Here is a tiny trained network, its code and every weight. The questions are about switching its units off for an input and a class, where a switched-off unit gives its printed mean instead of its output.

import numpy as np


def w(rows, s, z=0):
    codes = np.array(rows[::2]) - 128.0
    scale = np.full(codes.shape[1], s)
    scale[-1] = z or s
    return codes * scale


def norm(h):
    return h / np.sqrt((h * h).mean(-1, keepdims=True) + 1e-5)


def f(y):
    return np.maximum(y, 0)


def log_softmax(a):
    a = a - a.max(-1, keepdims=True)
    return a - np.log(np.exp(a).sum(-1, keepdims=True))


def net(x, mask):
    res = np.array(x, float).reshape(1, 2) / 4 @ E
    u = 0
    for l in range(3):
        y = f(norm(res) @ A[l][:, :-1].T + A[l][:, -1])
        res = res + np.where(mask[u : u + 4], y, B[l][:, -1]) @ B[l][:, :-1]
        u += 4
    return log_softmax(norm(res)[-1] @ U[:, :-1].T + U[:, -1])


A, B = {}, {}
E = w([
[63,77,98,130,211,69,179,241],'x0',
[78,51,59,219,64,255,75,17],'x1',
],0.0078)
A[0] = w([
[92,135,118,134,176,121,148,187,23],'L0N0',
[66,89,111,156,101,172,124,112,118],'L0N1',
[127,177,172,100,142,70,148,255,98],'L0N2',
[57,60,91,170,158,122,128,192,5],'L0N3',
],0.0092,0.0024)
B[0] = w([
[164,147,145,202,114,212,64,94,177],'L0N0',
[202,99,105,76,213,116,121,112,196],'L0N1',
[170,111,106,28,176,56,128,80,250],'L0N2',
[9,104,135,134,98,173,204,214,193],'L0N3',
],0.014,0.011)
A[1] = w([
[179,77,96,153,130,141,134,107,132],'L1N0',
[101,198,201,120,39,176,128,184,25],'L1N1',
[106,108,122,145,107,8,61,41,5],'L1N2',
[151,97,110,146,182,119,132,126,236],'L1N3',
],0.013,0.002)
B[1] = w([
[182,210,151,156,124,124,94,112,223],'L1N0',
[8,193,170,156,77,80,101,183,155],'L1N1',
[126,97,136,162,169,113,177,173,226],'L1N2',
[134,169,168,191,59,133,93,113,254],'L1N3',
],0.012,0.007)
A[2] = w([
[5,51,138,83,102,239,165,128,6],'L2N0',
[117,163,137,87,105,93,127,114,91],'L2N1',
[87,150,136,85,151,118,137,170,5],'L2N2',
[89,57,91,181,123,167,174,195,242],'L2N3',
],0.013,0.0013)
B[2] = w([
[96,149,72,233,222,252,221,149,254],'L2N0',
[64,93,88,113,137,82,155,159,192],'L2N1',
[201,129,122,179,79,146,124,64,193],'L2N2',
[100,127,99,108,110,103,250,78,232],'L2N3',
],0.011,0.0085)
U = w([
[26,187,177,186,30,84,99,177,104],'0',
[76,76,161,97,108,219,69,173,5],'1',
[222,179,146,200,118,220,37,57,199],'2',
[181,107,121,58,187,41,165,130,237],'3',
[124,79,128,140,96,158,70,203,4],'4',
[87,112,73,197,192,238,254,133,134],'5',
],0.0099,0.0038)

Each question gives the input, the list of numbers given to net, and the class t.
The units are the neurons (one row each of A and B). Each row of codes is followed by its name. A weight is (code - 128) times the scale printed after its matrix; where a second scale follows, it is the last column's (A, B and U).
mask holds one flag per neuron, layer by layer. A switched-off neuron (its flag False) gives its mean, the last column of its row in B, instead of its output. The means were averaged over made-up inputs and are rounded, as every weight is.
A unit's drop is (log p(t) with every unit on - log p(t) with that unit switched off) / (log p(t) with every unit on - log p(t) with every unit switched off).
The circuit of an input: a set's keep is (log p(t) with only the set's units on - log p(t) with every unit switched off) / (log p(t) with every unit on - log p(t) with every unit switched off). Starting from all 12 units, units are removed one at a time, each time the one whose removal leaves the highest keep (on an exact tie, the one counted first), for as long as the keep stays at least 0.8.
units of the circuit, in order: the units of the circuit, biggest drop first
top k neurons: the k neurons with the biggest drops, biggest first
top k neurons in layer l: the k neurons of layer l with the biggest drops, biggest first
drop when u is switched off: that unit's drop, to one decimal
input [-8,-4], class 0: units of the circuit, in order => [L0N2 L1N1]
input [-2,0], class 0: units of the circuit, in order => [L0N2 L0N1 L1N1]
input [2,8], class 2: units of the circuit, in order => [L1N0 L2N0]
input [7,-3], class 3: units of the circuit, in order => [L2N0]
input [1,4], class 2: top 2 neurons => [L0N1 L0N2]
input [4,-2], class 3: top 2 neurons => [L0N2 L2N0]
input [-7,0], class 0: top 3 neurons in layer 0 => [L0N2 L0N1 L0N0]
input [-6,-1], class 0: drop when L0N2 is switched off => 1.2
input [-1,2], class 2: drop when L0N2 is switched off => 0.2
input [2,-3], class 3: drop when L0N2 is switched off => 0.5
